Below are the code and all the weights of a small trained network. Each question names an input and a class and asks about switching units off, where a switched-off unit gives its printed mean instead of its output.

import numpy as np


def w(rows, s, z=0):
    codes = np.array(rows[::2]) - 128.0
    scale = np.full(codes.shape[1], s)
    scale[-1] = z or s
    return codes * scale


def f(y):
    return np.maximum(y, 0)


def log_softmax(a):
    a = a - a.max(-1, keepdims=True)
    return a - np.log(np.exp(a).sum(-1, keepdims=True))


def net(x, mask):
    res = np.array(x, float).reshape(1, 6) / 4 @ E
    y = f(res @ A[0][:, :-1].T + A[0][:, -1])
    res = res + np.where(mask, y, B[0][:, -1]) @ B[0][:, :-1]
    return log_softmax(res[-1] @ U[:, :-1].T + U[:, -1])


A, B = {}, {}
E = w([
[87,94,57,181,221,164,140,173,106,76,138],'x0',
[150,115,61,125,31,113,149,239,130,102,108],'x1',
[206,187,122,167,195,101,166,182,130,202,172],'x2',
[103,173,2,71,109,71,215,86,90,73,181],'x3',
[107,60,52,127,119,104,50,109,196,226,188],'x4',
[86,142,175,107,157,63,62,166,138,66,179],'x5',
],0.01)
A[0] = w([
[121,139,170,108,192,163,155,62,119,102,132,120],'neuron 0',
[149,119,180,133,148,141,53,195,123,143,81,119],'neuron 1',
[128,158,170,50,184,139,89,43,90,177,182,133],'neuron 2',
[132,94,95,120,117,122,101,117,208,164,164,105],'neuron 3',
[79,96,62,201,201,174,143,164,131,114,121,151],'neuron 4',
[52,83,89,135,157,155,122,110,198,186,188,92],'neuron 5',
[109,213,189,158,128,118,177,156,77,83,77,50],'neuron 6',
[160,92,116,73,62,104,132,254,116,122,113,163],'neuron 7',
[227,185,150,175,120,77,157,132,178,169,165,61],'neuron 8',
[121,63,172,112,118,134,134,178,167,162,63,20],'neuron 9',
[152,111,129,115,99,154,128,80,117,132,83,99],'neuron 10',
[200,160,97,177,193,95,133,181,112,151,170,30],'neuron 11',
[121,170,133,105,123,151,116,145,88,106,71,91],'neuron 12',
[96,130,65,144,114,126,91,133,173,175,181,62],'neuron 13',
[89,100,108,160,106,107,107,129,154,151,139,21],'neuron 14',
[149,136,160,135,77,166,118,122,152,181,90,153],'neuron 15',
[107,72,148,71,52,121,103,68,111,126,113,96],'neuron 16',
[179,123,91,121,87,172,161,78,135,201,67,205],'neuron 17',
[58,68,97,136,135,108,90,124,156,53,49,78],'neuron 18',
[93,160,46,43,115,46,184,111,68,117,174,135],'neuron 19',
[78,43,141,138,99,136,169,94,147,121,95,87],'neuron 20',
[149,118,125,123,75,138,102,88,180,143,171,77],'neuron 21',
[110,146,190,83,100,27,58,172,149,105,198,253],'neuron 22',
[154,111,154,163,154,175,68,185,141,122,126,119],'neuron 23',
[111,139,138,184,123,107,148,148,164,183,152,29],'neuron 24',
],0.011,0.0036)
B[0] = w([
[121,98,150,160,120,186,158,170,178,99,76,196],'neuron 0',
[175,160,96,120,109,135,110,86,97,91,120,232],'neuron 1',
[133,80,87,140,153,178,131,150,209,92,69,232],'neuron 2',
[180,153,173,147,123,140,152,184,91,126,115,216],'neuron 3',
[107,218,140,165,171,25,188,119,169,133,59,226],'neuron 4',
[179,149,178,166,93,180,139,169,125,119,119,235],'neuron 5',
[180,141,159,128,157,142,152,171,60,203,182,217],'neuron 6',
[101,65,112,194,150,207,152,150,227,74,36,226],'neuron 7',
[103,37,126,152,90,48,101,105,140,189,139,228],'neuron 8',
[142,102,110,79,127,147,136,63,83,98,107,192],'neuron 9',
[88,159,148,163,134,110,128,110,84,179,126,173],'neuron 10',
[44,60,159,178,46,125,94,35,102,206,185,215],'neuron 11',
[149,90,149,110,140,115,180,211,107,209,178,169],'neuron 12',
[185,131,122,116,83,177,209,155,74,161,122,213],'neuron 13',
[176,106,122,107,107,165,151,195,76,158,157,169],'neuron 14',
[152,162,112,138,121,117,121,96,138,94,98,216],'neuron 15',
[100,82,175,175,46,60,130,128,118,150,156,202],'neuron 16',
[72,254,62,152,176,127,66,180,185,154,168,234],'neuron 17',
[76,111,149,133,78,57,134,87,104,189,205,209],'neuron 18',
[172,147,120,110,68,166,110,44,109,92,80,249],'neuron 19',
[125,104,138,184,103,105,84,97,159,152,187,182],'neuron 20',
[182,105,139,143,138,103,189,147,98,128,110,186],'neuron 21',
[82,239,113,161,150,115,94,163,162,145,147,251],'neuron 22',
[130,140,116,69,118,149,74,58,97,87,75,217],'neuron 23',
[156,113,120,180,131,100,145,100,91,160,164,175],'neuron 24',
],0.0087,0.014)
U = w([
[94,21,159,163,94,83,121,77,116,171,169,110],'0',
[215,123,174,118,123,173,176,221,55,146,132,93],'1',
[197,154,98,76,106,161,95,21,93,73,71,117],'2',
[76,254,97,152,139,133,88,172,158,130,141,125],'3',
[116,6,120,145,137,196,162,177,233,87,52,131],'4',
[139,184,140,136,126,53,137,141,160,127,83,254],'5',
[133,158,114,90,128,146,102,138,152,122,141,138],'6',
[129,39,92,79,160,141,93,144,103,84,176,90],'7',
],0.0095,0.0068)

Each question gives the input, the list of numbers given to net, and the class t.
The units are the neurons (one row each of A and B). Each row of codes is followed by its name. A weight is (code - 128) times the scale printed after its matrix; where a second scale follows, it is the last column's (A, B and U).
mask holds one flag per neuron, in row order. A switched-off neuron (its flag False) gives its mean, the last column of its row in B, instead of its output. The means were averaged over made-up inputs and are rounded, as every weight is.
A unit's drop is (log p(t) with every unit on - log p(t) with that unit switched off) / (log p(t) with every unit on - log p(t) with every unit switched off).
The circuit of an input: a set's keep is (log p(t) with only the set's units on - log p(t) with every unit switched off) / (log p(t) with every unit on - log p(t) with every unit switched off). Starting from the 12 units with the biggest drops (on a tie, the unit counted first), units are removed one at a time, each time the one whose removal leaves the highest keep (on an exact tie, the one counted first), for as long as the keep stays at least 0.8.
units of the circuit, in order: the units of the circuit, biggest drop first
unit that matters most: the unit with the biggest drop
k most important neurons: the k neurons with the biggest drops, biggest first
drop when u is switched off: that unit's drop, to one decimal
input [-6,-5,6,-6,-3,8], class 3: unit that matters most => neuron 22
input [-7,-8,4,-8,6,6], class 2: 2 most important neurons => [neuron 1; neuron 23]
input [-3,8,-1,0,-3,8], class 3: 3 most important neurons => [neuron 22; neuron 2; neuron 0]
input [-5,-8,4,2,5,-8], class 3: 3 most important neurons => [neuron 17; neuron 7; neuron 10]
input [7,-8,-6,2,-4,5], class 4: 2 most important neurons => [neuron 0; neuron 2]
input [2,-6,7,5,4,5], class 0: 3 most important neurons => [neuron 11; neuron 17; neuron 7]
input [3,4,-4,6,3,-4], class 2: 2 most important neurons => [neuron 19; neuron 22]
input [4,-4,4,1,-5,2], class 1: 3 most important neurons => [neuron 6; neuron 7; neuron 17]
input [4,7,-7,-7,-2,1], class 0: 4 most important neurons => [neuron 18; neuron 2; neuron 19; neuron 20]
input [-1,2,7,-7,5,2], class 0: 2 most important neurons => [neuron 8; neuron 11]
input [-6,-8,-6,-2,-8,3], class 1: 2 most important neurons => [neuron 6; neuron 7]
input [-6,-6,-7,-8,-5,6], class 2: 2 most important neurons => [neuron 1; neuron 9]
input [-4,-5,4,6,5,-1], class 2: 2 most important neurons => [neuron 19; neuron 7]
input [8,-4,8,2,4,-8], class 0: 4 most important neurons => [neuron 11; neuron 22; neuron 8; neuron 24]
input [-3,0,-3,-6,-4,-4], class 2: units of the circuit, in order => [neuron 9]
input [7,7,5,7,0,0], class 2: 3 most important neurons => [neuron 19; neuron 2; neuron 0]
input [-7,5,-7,5,-6,7], class 0: drop when neuron 12 is switched off => 0.4
input [-1,6,1,1,5,-2], class 4: drop when neuron 7 is switched off => 2.0
input [7,-7,6,3,-4,4], class 4: drop when neuron 3 is switched off => 0.0
input [-6,7,-6,-2,5,-2], class 4: units of the circuit, in order => [neuron 7]
input [0,-7,0,-5,4,5], class 4: drop when neuron 0 is switched off => 0.1
